Below are the code and all the weights of a small trained network. Each question names an input and a class and asks about switching units off, where a switched-off unit gives its printed mean instead of its output.

import numpy as np


def w(rows, s, z=0):
    codes = np.array(rows[::2]) - 128.0
    scale = np.full(codes.shape[1], s)
    scale[-1] = z or s
    return codes * scale


def f(y):
    return np.maximum(y, 0)


def log_softmax(a):
    a = a - a.max(-1, keepdims=True)
    return a - np.log(np.exp(a).sum(-1, keepdims=True))


def net(x, mask):
    res = np.array(x, float).reshape(1, 6) / 4 @ E
    y = f(res @ A[0][:, :-1].T + A[0][:, -1])
    res = res + np.where(mask, y, B[0][:, -1]) @ B[0][:, :-1]
    return log_softmax(res[-1] @ U[:, :-1].T + U[:, -1])


A, B = {}, {}
E = w([
[89,228,84],'x0',
[138,107,55],'x1',
[140,137,113],'x2',
[246,86,164],'x3',
[148,188,114],'x4',
[93,150,188],'x5',
],0.011)
A[0] = w([
[143,181,52,22],'n0',
[204,81,232,253],'n1',
[57,83,20,196],'n2',
[207,78,162,115],'n3',
[94,176,65,249],'n4',
[7,42,132,195],'n5',
[74,120,212,145],'n6',
[128,121,148,53],'n7',
[167,208,145,69],'n8',
[164,69,85,136],'n9',
],0.012,0.0047)
B[0] = w([
[91,163,151,167],'n0',
[98,5,185,248],'n1',
[178,171,160,217],'n2',
[169,36,152,202],'n3',
[152,122,214,221],'n4',
[157,167,153,224],'n5',
[81,175,165,192],'n6',
[144,125,153,132],'n7',
[154,57,126,160],'n8',
[133,103,161,180],'n9',
],0.013)
U = w([
[130,50,139,98],'0',
[203,119,125,235],'1',
[36,162,157,220],'2',
[77,134,36,2],'3',
[97,152,32,69],'4',
[121,145,9,9],'5',
],0.015,0.0085)

Each question gives the input, the list of numbers given to net, and the class t.
The units are the neurons (one row each of A and B). Each row of codes is followed by its name. A weight is (code - 128) times the scale printed after its matrix; where a second scale follows, it is the last column's (A, B and U).
mask holds one flag per neuron, in row order. A switched-off neuron (its flag False) gives its mean, the last column of its row in B, instead of its output. The means were averaged over made-up inputs and are rounded, as every weight is.
A unit's drop is (log p(t) with every unit on - log p(t) with that unit switched off) / (log p(t) with every unit on - log p(t) with every unit switched off).
The circuit of an input: a set's keep is (log p(t) with only the set's units on - log p(t) with every unit switched off) / (log p(t) with every unit on - log p(t) with every unit switched off). Starting from all 10 units, units are removed one at a time, each time the one whose removal leaves the highest keep (on an exact tie, the one counted first), for as long as the keep stays at least 0.8.
units of the circuit, in order: the units of the circuit, biggest drop first
unit that matters most: the unit with the biggest drop
top k neurons: the k neurons with the biggest drops, biggest first
drop of u: that unit's drop, to one decimal
input [1,-7,8,5,7,-2], class 0: unit that matters most -> n1
input [6,-8,7,7,8,-8], class 0: top 3 neurons -> [n8; n2; n5]
input [-6,6,0,-3,4,-5], class 1: top 2 neurons -> [n1; n2]
input [5,5,5,-7,-2,-8], class 1: top 3 neurons -> [n2; n6; n4]
input [-4,-8,8,-5,-7,-4], class 2: top 2 neurons -> [n3; n6]
input [-2,6,5,1,-5,-5], class 1: top 2 neurons -> [n1; n2]
input [6,8,8,-7,-8,-8], class 1: top 2 neurons -> [n2; n6]
input [-3,-2,8,-7,-2,-3], class 1: units of the circuit, in order -> [n2; n1]
input [-3,7,7,4,7,3], class 0: top 2 neurons -> [n2; n5]
input [2,-2,-8,-1,0,-4], class 1: top 2 neurons -> [n6; n1]
input [-1,0,2,-1,-7,7], class 2: top 2 neurons -> [n6; n3]
input [-7,4,6,-4,2,2], class 1: drop of n6 -> 0.1
input [-6,4,0,-4,-6,-6], class 1: drop of n8 -> 0.0
input [-8,2,7,-6,-4,-4], class 1: drop of n1 -> 0.1
input [-8,-7,-8,-7,-2,-4], class 2: units of the circuit, in order -> [n6]
